Moves between points:
j269 $ j441
j269 ^ j588
j269 ~ j696
j884 $ j923
j884 ~ j431
j884 & j359
j480 $ j861
j480 ^ j439
j480 ~ j613
j480 & j537
j399 $ j767
j399 ^ j29
j399 ~ j942
j399 & j369
j61 $ j762
j61 ~ j884
j61 & j631
j788 $ j497
j788 ~ j61
j788 & j300
j923 $ j884
j923 ~ j857
j923 & j803
j723 $ j962
j723 ^ j398
j723 ~ j441
j577 $ j745
j577 ~ j788
j577 & j103
j359 $ j803
j359 ^ j884
j359 ~ j404
j359 & j521
j590 $ j613
j590 ^ j103
j590 ~ j199
j590 & j850
j696 $ j265
j696 ^ j956
j696 ~ j369
j398 $ j537
j398 ^ j861
j398 ~ j850
j398 & j723
j767 $ j399
j767 ^ j731
j767 ~ j646
j767 & j672
j181 $ j300
j181 ^ j497
j181 ~ j747
j181 & j131
j747 $ j631
j747 ^ j762
j747 ~ j803
j747 & j29
j33 $ j521
j33 ^ j803
j33 ~ j480
j33 & j942
j956 $ j997
j956 ^ j131
j956 ~ j399
j956 & j696
j497 $ j788
j497 ~ j762
j497 & j181
j857 $ j431
j857 ~ j745
j857 & j439
j679 $ j103
j679 ^ j745
j679 ~ j181
j679 & j613
j731 $ j29
j731 ^ j631
j731 ~ j521
j731 & j767
j431 $ j857
j431 ~ j577
j431 & j404
j942 $ j646
j942 ^ j33
j942 ~ j537
j942 & j883
j103 $ j679
j103 ^ j577
j103 ~ j300
j103 & j590
j613 $ j590
j613 ^ j679
j613 ~ j131
j613 & j588
j745 $ j577
j745 ~ j497
j745 & j679
j521 $ j33
j521 ^ j359
j521 ~ j861
j521 & j646
j404 $ j439
j404 ^ j431
j404 ~ j103
j404 & j861
j29 $ j731
j29 ^ j747
j29 ~ j33
j29 & j399
j441 $ j269
j441 ^ j850
j441 ~ j265
j588 $ j850
j588 ^ j613
j588 ~ j956
j588 & j269
j631 $ j747
j631 ^ j61
j631 ~ j359
j631 & j731
j199 $ j131
j199 ^ j300
j199 ~ j731
j199 & j997
j762 $ j61
j762 ~ j923
j762 & j747
j646 $ j942
j646 ^ j521
j646 ~ j398
j646 & j735
j672 $ j369
j672 ^ j767
j672 ~ j735
j537 $ j398
j537 ^ j480
j537 ~ j588
j537 & j962
j439 $ j404
j439 ^ j857
j439 ~ j679
j439 & j480
j369 $ j672
j369 ^ j399
j369 ~ j883
j861 $ j480
j861 ^ j404
j861 ~ j590
j861 & j398
j300 $ j181
j300 ^ j788
j300 ~ j631
j300 & j199
j131 $ j199
j131 ^ j181
j131 ~ j29
j131 & j956
j735 $ j883
j735 ^ j646
j735 ~ j723
j997 $ j956
j997 ^ j199
j997 ~ j767
j997 & j265
j962 $ j723
j962 ^ j537
j962 ~ j269
j265 $ j696
j265 ^ j997
j265 ~ j672
j803 $ j359
j803 ^ j923
j803 ~ j439
j803 & j33
j850 $ j588
j850 ^ j590
j850 ~ j997
j850 & j441
j883 $ j735
j883 ^ j942
j883 ~ j962

In the rows, 543 means zero.

The rows follow the links: the fewer symbols apart two points are, the more alike their rows tend to be.

Each row is also shifted at random along 4 hidden directions that mean nothing.

Each row, then its point:
[ 419  478  443  556  509  559  600  599  660  577  598  557  577  659  539  575  478  486  583  512  544  596  475  521  519  461  668  542  648  545  539  614  560  502  476  468  495  533  463  631  491  637  638  554  636  537  547  636  466  496] -> j480
[ 885  474  446  527  405  600  609  580  643  556  596  559  546  602  506  544  527  497  560  548  484  660  441  451  551  431  629  455  533  404  454  524  565  561  437  451  526  510  500  657  535  577  577  536  624  562  647  630  525  427] -> j857
[ 432  555  684  621  501  623  538  473  577  533  530  605  602  662  519  483  427  560  543  504  413  389  509  532  454  578  653  560  389  568  705  497  607  521  668  524  535  741  515  575  490  580  430  640  655  426  602  594  523  458] -> j803
[ 917  465  554  581  489  613  620  499  597  600  579  567  638  639  509  498  461  454  550  533  396  527  448  492  466  502  642  521  441  499  623  515  558  539  587  510  478  658  519  624  449  567  508  550  662  499  606  635  476  446] -> j497
[ 755  556  672  508  523  507  557  477  417  489  507  558  544  425  573  467  633  553  436  598  500  437  510  536  463  611  427  564  358  556  586  460  547  524  573  619  573  603  653  470  509  397  418  590  447  515  500  537  536  634] -> j521
[ 992  433  564  547  569  561  642  493  467  606  547  520  613  440  518  469  597  435  541  563  524  545  512  496  440  587  453  511  559  507  519  508  511  546  576  603  466  562  571  468  472  480  512  501  477  574  580  574  461  517] -> j300
[ 553  539  692  586  603  642  526  465  471  535  431  586  493  446  526  459  625  556  583  456  696  493  611  526  486  651  428  487  698  499  469  502  597  532  622  595  541  525  587  427  572  533  441  578  440  545  623  477  546  468] -> j359
[ 762  552  672  586  504  626  529  476  620  540  493  601  577  653  521  499  456  554  565  465  490  463  530  538  474  567  641  528  559  532  602  516  593  541  629  505  545  637  519  621  526  612  469  591  644  446  612  586  527  439] -> j923
[ 399  650  451  541  540  456  487  653  586  478  608  574  531  683  595  675  438  629  552  549  512  497  534  607  601  482  652  642  479  677  692  633  549  488  494  537  598  604  464  596  541  612  652  630  628  502  414  567  565  651] -> j399
[ 544  524  443  437  537  396  608  636  455  505  574  545  512  458  613  581  632  517  462  612  597  550  456  542  493  522  432  592  512  616  536  569  513  474  415  572  559  451  564  502  497  448  589  594  450  580  388  581  472  748] -> j723
[ 595  574  567  478  601  430  477  502  527  558  504  413  494  429  591  525  635  589  477  646  591  617  631  597  640  571  471  548  585  541  408  507  423  634  564  542  571  390  697  518  636  503  517  378  485  600  470  446  644  621] -> j441
[ 703  391  550  497  479  510  692  480  436  584  587  510  615  372  534  437  693  427  450  679  425  591  425  442  427  555  414  481  376  410  474  432  469  588  514  597  486  522  651  490  450  354  450  452  458  595  586  583  491  551] -> j199
[ 461  413  569  547  504  687  615  498  517  604  507  538  532  407  473  446  680  442  589  481  630  648  515  414  484  576  447  355  673  324  339  464  590  574  510  533  496  439  552  504  543  483  496  493  443  627  734  550  527  346] -> j788
[ 776  446  609  558  647  441  610  484  642  638  508  450  646  682  584  489  401  462  553  576  528  526  519  613  461  560  690  636  710  682  601  588  431  505  653  499  458  499  634  613  474  699  555  408  683  487  435  621  463  620] -> j956
[ 308  614  564  611  461  661  464  455  603  566  593  535  562  595  449  551  492  598  572  546  354  587  588  527  664  510  633  467  326  393  556  466  516  685  607  492  546  647  528  615  626  553  490  453  653  507  706  487  666  346] -> j679
[ 508  685  560  539  515  542  463  539  383  452  581  597  499  424  539  606  626  644  490  591  466  458  585  559  592  587  405  576  244  557  646  491  568  580  537  631  623  665  532  430  583  380  478  625  448  543  537  448  612  615] -> j590
[ 497  587  464  530  573  417  473  581  621  542  615  485  567  643  580  622  446  577  524  620  449  577  562  639  631  487  650  633  476  667  639  616  444  564  547  525  550  542  528  600  562  601  623  463  620  526  409  547  586  672] -> j369
[ 489  629  413  551  536  551  511  619  397  490  647  580  530  424  520  648  621  599  540  568  485  570  584  558  626  539  413  555  321  534  617  563  569  563  458  631  593  640  446  433  575  386  621  589  451  600  545  473  586  597] -> j731

Start, symbols taken left to right, then the point you end at.
Answer with the point's name.
[ 442  478  418  515  524  555  613  626  438  536  594  589  539  406  550  575  668  494  546  547  612  588  488  484  505  532  395  508  553  513  483  583  577  491  413  597  537  522  466  434  499  422  634  600  407  641  568  564  480  570]
$ ^ => j439
[ 506  544  659  482  526  462  546  497  471  498  441  512  488  433  600  456  660  546  425  598  632  499  529  538  469  606  431  532  529  539  474  452  527  533  554  566  574  449  700  495  554  463  430  540  441  547  487  513  561  624]
& ^ ^ => j521
[ 658  487  440  588  497  586  600  595  598  571  652  569  629  661  492  588  435  472  599  536  391  570  454  527  520  484  649  560  444  554  659  586  553  531  525  528  495  669  419  612  468  581  618  564  659  545  594  627  460  473]
^ & => j439
[ 369  572  402  532  470  558  513  581  631  541  641  517  544  613  496  627  500  590  557  572  432  656  539  530  675  441  660  494  432  449  503  553  504  632  470  462  569  536  495  660  599  556  614  479  620  570  604  523  622  476]
^ $ => j631
[ 492  635  580  469  427  521  450  553  686  460  475  559  424  657  560  565  537  634  495  536  545  556  541  542  614  488  651  476  535  478  441  485  575  578  494  412  636  428  616  682  663  617  501  574  616  496  560  499  657  506]
$ & => j850
[ 359  550  634  500  554  453  558  473  445  532  504  511  546  435  604  485  605  536  425  634  523  481  539  557  489  608  441  575  420  564  551  469  499  568  582  593  541  514  684  487  526  435  452  512  470  523  460  530  532  672]
^ ^ ^ => j359
[ 763  627  547  461  495  419  494  525  452  458  581  518  502  421  588  566  662  629  424  691  431  526  554  565  604  561  445  585  242  545  578  453  477  604  516  601  602  550  652  515  599  372  470  516  479  563  454  470  646  700]
~ ~ => j767
[ 853  431  418  549  581  589  610  543  479  641  635  473  611  412  477  525  636  461  607  584  514  707  554  485  584  536  466  463  579  411  431  560  465  630  529  596  467  509  502  491  531  473  607  380  466  671  658  522  549  432]
$ & => j480
[ 591  576  700  574  631  460  509  485  624  565  453  503  568  710  607  493  386  568  542  527  564  427  581  665  479  590  659  658  653  707  662  569  493  494  694  516  516  559  623  595  525  693  504  520  657  419  412  578  525  637]
^ $ & => j646
[ 949  635  590  571  535  623  458  552  652  496  489  584  456  673  540  580  441  626  608  446  625  503  597  574  599  527  632  527  668  558  551  567  622  506  557  474  593  524  494  613  613  701  537  609  620  470  556  521  604  465]
& $ => j103
[ 560  596  543  510  542  419  503  474  597  560  577  439  572  611  573  555  487  585  461  691  358  575  566  608  633  512  649  601  360  560  589  506  389  659  605  505  560  526  674  638  592  555  498  371  638  510  449  514  635  625]
~ ~ => j369
[ 768  598  440  520  515  587  500  621  473  466  587  585  468  462  528  640  613  599  576  502  622  575  594  527  624  506  440  515  544  499  495  581  622  533  435  583  606  518  451  476  586  493  625  627  450  603  573  487  590  543]
& $ ^ => j747
[ 603  424  546  570  478  619  648  456  607  631  612  541  671  608  481  470  481  420  534  595  303  566  404  476  446  494  647  502  372  429  604  476  519  612  602  504  468  671  554  632  452  529  493  474  634  499  648  629  489  431]
^ ~ & => j747
[ 750  541  649  572  496  634  568  489  446  508  519  604  547  446  513  487  594  536  537  495  519  482  535  473  477  611  451  497  439  463  561  464  608  549  581  587  557  639  547  473  518  446  441  608  469  540  635  527  536  445]
$ $ $ => j923
[ 475  423  550  552  603  450  621  434  599  692  582  407  719  588  538  474  461  437  487  690  343  595  513  577  522  540  655  609  464  555  593  512  355  632  673  522  426  559  657  617  479  564  509  281  641  534  490  583  512  576]
~ $ ^ => j767
[ 401  590  506  659  594  676  559  673  390  488  606  727  570  520  515  646  483  554  660  375  616  380  523  542  447  605  430  638  502  684  823  683  744  360  532  670  552  854  255  357  418  502  644  857  471  522  561  585  402  528]
$ ~ ~ => j497
[ 309  615  463  610  556  656  466  605  630  534  570  597  508  652  482  631  447  613  674  428  609  559  604  557  637  508  637  539  652  549  579  655  632  517  525  509  562  600  372  577  589  672  653  613  616  528  616  528  576  417]
~ ^ & => j803
[ 466  434  594  506  469  549  636  541  673  565  475  556  537  654  554  454  500  457  521  511  584  539  431  489  425  496  630  491  687  522  476  516  574  469  522  438  508  444  590  651  492  638  499  571  623  490  558  656  450  507]
^ ~ $ => j631
[ 340  527  469  569  596  484  568  624  599  551  597  558  603  680  566  612  387  508  595  513  561  503  494  603  515  503  645  662  619  713  697  663  558  439  551  538  498  608  440  564  461  653  668  599  644  501  431  625  452  638]
~ ^ ^ => j679
